Here is a tiny trained network, its code and every weight. The questions are about switching its units off for an input and a class, where a switched-off unit gives its printed mean instead of its output.

import numpy as np


def w(rows, s, z=0):
    codes = np.array(rows[::2]) - 128.0
    scale = np.full(codes.shape[1], s)
    scale[-1] = z or s
    return codes * scale


def norm(h):
    return h / np.sqrt((h * h).mean(-1, keepdims=True) + 1e-5)


def f(y):
    return np.maximum(y, 0)


def log_softmax(a):
    a = a - a.max(-1, keepdims=True)
    return a - np.log(np.exp(a).sum(-1, keepdims=True))


def net(x, mask):
    res = np.array(x, float).reshape(1, 4) / 4 @ E
    u = 0
    for l in range(4):
        y = f(norm(res) @ A[l][:, :-1].T + A[l][:, -1])
        res = res + np.where(mask[u : u + 10], y, B[l][:, -1]) @ B[l][:, :-1]
        u += 10
    return log_softmax(norm(res)[-1] @ U[:, :-1].T + U[:, -1])


A, B = {}, {}
E = w([
[170,51,204,89,92,73,138,139,121,173,147],'x0',
[101,81,144,77,152,186,193,83,52,152,103],'x1',
[123,150,167,111,146,122,146,127,133,109,107],'x2',
[196,246,172,109,85,175,167,204,85,195,171],'x3',
],0.011)
A[0] = w([
[166,155,129,123,144,81,103,201,144,137,153,101],'0.n0',
[153,141,88,120,96,138,74,133,204,68,134,3],'0.n1',
[147,255,107,97,67,106,64,117,151,152,128,123],'0.n2',
[92,61,95,108,189,106,154,120,87,109,118,113],'0.n3',
[101,94,101,102,146,139,219,163,107,77,141,118],'0.n4',
[94,93,115,139,165,101,159,66,170,153,125,122],'0.n5',
[143,106,118,136,140,50,62,95,197,76,89,203],'0.n6',
[122,63,180,106,86,51,134,169,97,139,148,161],'0.n7',
[113,91,110,152,145,87,132,166,165,125,107,84],'0.n8',
[43,151,170,134,124,91,137,146,115,137,150,111],'0.n9',
],0.0086,0.003)
B[0] = w([
[121,149,166,90,145,122,72,103,168,116,168,196],'0.n0',
[118,128,147,140,122,157,155,126,103,110,133,183],'0.n1',
[134,80,145,149,187,153,116,154,137,108,93,231],'0.n2',
[2,176,153,159,137,124,26,152,152,178,86,222],'0.n3',
[169,164,134,79,147,113,109,162,119,139,108,179],'0.n4',
[139,201,195,101,118,172,71,202,146,133,130,205],'0.n5',
[190,95,105,89,88,116,234,112,81,85,140,254],'0.n6',
[108,61,207,143,105,44,116,180,110,174,86,230],'0.n7',
[171,171,115,122,118,123,158,115,102,76,118,170],'0.n8',
[140,126,79,109,78,139,76,53,129,101,70,140],'0.n9',
],0.0088,0.0076)
A[1] = w([
[95,107,214,103,89,77,143,133,140,137,180,155],'1.n0',
[148,154,59,112,119,160,212,71,64,77,117,65],'1.n1',
[49,140,50,97,178,182,72,90,247,179,105,60],'1.n2',
[109,172,119,177,132,191,51,144,48,111,126,1],'1.n3',
[137,125,113,197,47,137,142,78,203,159,146,82],'1.n4',
[120,116,133,117,201,129,192,101,23,151,180,146],'1.n5',
[120,144,109,47,119,162,185,187,105,176,145,59],'1.n6',
[90,193,93,201,198,95,149,124,67,95,160,112],'1.n7',
[122,149,122,117,167,133,222,147,68,254,78,107],'1.n8',
[84,100,92,178,160,145,90,49,48,119,142,6],'1.n9',
],0.0073,0.0014)
B[1] = w([
[143,165,107,139,128,78,109,112,105,199,204,253],'1.n0',
[119,107,103,70,152,217,116,182,132,120,186,202],'1.n1',
[156,190,156,88,137,45,123,114,151,164,65,214],'1.n2',
[152,148,125,143,176,112,168,90,188,102,62,226],'1.n3',
[100,125,76,114,132,187,114,104,99,132,122,132],'1.n4',
[148,115,92,100,60,109,92,132,120,95,153,173],'1.n5',
[138,93,58,149,129,106,127,136,129,83,176,192],'1.n6',
[93,1,183,151,83,37,139,88,103,113,196,198],'1.n7',
[73,65,55,134,90,107,154,110,159,66,137,231],'1.n8',
[90,164,131,55,156,120,103,146,119,98,133,167],'1.n9',
],0.0092,0.0059)
A[2] = w([
[150,51,119,133,107,123,253,172,70,107,128,125],'2.n0',
[208,99,162,88,46,90,98,102,119,150,137,128],'2.n1',
[103,100,111,93,31,102,225,135,126,141,154,93],'2.n2',
[99,86,210,135,74,120,106,44,99,210,138,25],'2.n3',
[71,59,132,115,69,43,214,66,56,142,130,78],'2.n4',
[183,62,153,89,111,30,84,119,106,181,239,151],'2.n5',
[104,29,221,120,170,171,61,108,127,221,129,3],'2.n6',
[177,67,184,128,84,60,130,132,76,204,61,23],'2.n7',
[95,175,11,65,90,129,98,73,159,26,132,2],'2.n8',
[214,171,186,218,167,52,103,187,156,68,103,72],'2.n9',
],0.0067,0.0017)
B[2] = w([
[107,168,133,98,107,129,95,17,115,43,62,198],'2.n0',
[132,198,124,61,98,89,143,128,115,185,150,201],'2.n1',
[254,106,96,150,158,177,96,103,144,111,33,191],'2.n2',
[87,113,117,138,126,229,105,159,107,101,75,185],'2.n3',
[232,163,133,240,70,128,77,74,113,64,158,208],'2.n4',
[104,216,94,41,150,97,141,71,131,165,99,255],'2.n5',
[75,117,176,164,126,203,116,203,117,103,185,179],'2.n6',
[116,44,54,178,124,240,173,141,166,106,173,213],'2.n7',
[122,102,97,71,131,147,177,218,105,160,133,209],'2.n8',
[186,104,106,141,167,150,158,120,169,203,122,203],'2.n9',
],0.0078,0.0092)
A[3] = w([
[149,74,89,106,47,61,217,134,151,74,133,150],'3.n0',
[222,73,100,148,97,81,158,12,91,75,184,4],'3.n1',
[68,213,59,140,143,85,144,121,148,93,92,90],'3.n2',
[180,151,146,254,134,182,143,150,170,117,82,95],'3.n3',
[85,206,155,142,141,80,138,175,173,171,219,112],'3.n4',
[157,104,104,143,163,194,176,206,168,49,142,100],'3.n5',
[148,98,91,124,158,222,180,127,163,105,201,68],'3.n6',
[197,205,185,113,93,143,191,103,155,88,107,123],'3.n7',
[172,120,166,142,235,149,183,213,192,242,197,90],'3.n8',
[54,115,177,158,89,133,65,179,80,114,96,41],'3.n9',
],0.0079,0.0023)
B[3] = w([
[187,191,79,113,70,198,162,193,84,114,161,254],'3.n0',
[204,227,182,126,88,52,49,37,91,151,65,251],'3.n1',
[204,180,182,64,180,95,106,142,108,102,89,206],'3.n2',
[128,137,101,217,127,94,101,12,255,126,107,178],'3.n3',
[27,91,152,44,165,80,149,97,56,108,208,185],'3.n4',
[105,44,105,179,164,240,238,173,69,63,193,241],'3.n5',
[76,94,156,86,178,156,171,183,159,23,79,205],'3.n6',
[126,96,36,202,117,88,75,150,73,153,132,218],'3.n7',
[28,123,173,173,138,132,184,79,163,146,152,251],'3.n8',
[95,47,130,248,123,164,69,143,176,168,113,190],'3.n9',
],0.0069,0.0066)
U = w([
[162,117,71,89,148,211,204,211,78,28,131,115],'0',
[234,185,106,128,42,100,86,75,78,159,125,254],'1',
[113,114,131,232,214,168,194,106,219,125,149,85],'2',
[83,161,194,75,141,86,159,130,139,255,246,74],'3',
[93,181,136,53,207,92,81,150,150,137,28,114],'4',
[54,35,175,211,79,164,35,156,120,184,111,60],'5',
],0.012,0.0025)

Each question gives the input, the list of numbers given to net, and the class t.
The units are the neurons (one row each of A and B). Each row of codes is followed by its name. A weight is (code - 128) times the scale printed after its matrix; where a second scale follows, it is the last column's (A, B and U).
mask holds one flag per neuron, layer by layer. A switched-off neuron (its flag False) gives its mean, the last column of its row in B, instead of its output. The means were averaged over made-up inputs and are rounded, as every weight is.
A unit's drop is (log p(t) with every unit on - log p(t) with that unit switched off) / (log p(t) with every unit on - log p(t) with every unit switched off).
The circuit of an input: a set's keep is (log p(t) with only the set's units on - log p(t) with every unit switched off) / (log p(t) with every unit on - log p(t) with every unit switched off). Starting from the 12 units with the biggest drops (on a tie, the unit counted first), units are removed one at a time, each time the one whose removal leaves the highest keep (on an exact tie, the one counted first), for as long as the keep stays at least 0.8.
circuit, biggest first: the units of the circuit, biggest drop first
most important unit: the unit with the biggest drop
top k neurons: the k neurons with the biggest drops, biggest first
top k neurons in layer l: the k neurons of layer l with the biggest drops, biggest first
drop of u: that unit's drop, to one decimal
input [-3,-5,5,-2], class 0: most important unit -> 1.n1
input [8,-6,5,1], class 3: circuit, biggest first -> 1.n0, 3.n4
input [0,-3,6,2], class 2: top 2 neurons in layer 0 -> 0.n2, 0.n7
input [8,0,-2,5], class 3: top 3 neurons in layer 0 -> 0.n6, 0.n0, 0.n7
input [1,7,-8,6], class 1: top 3 neurons in layer 0 -> 0.n6, 0.n2, 0.n8
input [7,0,0,5], class 3: top 2 neurons in layer 1 -> 1.n0, 1.n7
input [4,1,7,2], class 1: top 3 neurons -> 0.n3, 0.n5, 2.n4
input [-1,5,-2,-7], class 4: circuit, biggest first -> 0.n3, 1.n2
input [-2,0,1,-5], class 0: top 2 neurons -> 0.n6, 0.n7
input [0,6,0,-7], class 4: top 4 neurons -> 0.n3, 0.n7, 1.n2, 1.n7
input [1,8,-4,-8], class 5: top 3 neurons -> 2.n5, 3.n9, 2.n6
input [-8,0,-4,6], class 2: top 2 neurons -> 0.n6, 0.n2
input [-2,-5,4,-1], class 0: top 2 neurons -> 0.n6, 1.n1
input [0,-3,6,-3], class 0: circuit, biggest first -> 0.n6
input [4,0,7,-7], class 1: top 4 neurons -> 0.n6, 0.n8, 2.n4, 0.n2
input [-7,8,5,0], class 4: top 3 neurons -> 0.n6, 0.n3, 1.n2
input [5,1,3,-5], class 5: top 4 neurons -> 0.n3, 0.n5, 0.n7, 2.n3
input [5,1,5,-5], class 5: top 3 neurons -> 0.n3, 0.n5, 2.n3
input [7,0,7,-6], class 1: top 4 neurons -> 0.n6, 2.n4, 0.n8, 0.n2
input [3,-7,-3,-8], class 1: top neuron -> 0.n6
input [2,-4,4,5], class 3: drop of 0.n0 -> 0.1
input [-1,-2,0,3], class 2: drop of 0.n2 -> 0.1
input [5,5,0,-6], class 5: drop of 0.n3 -> 0.2
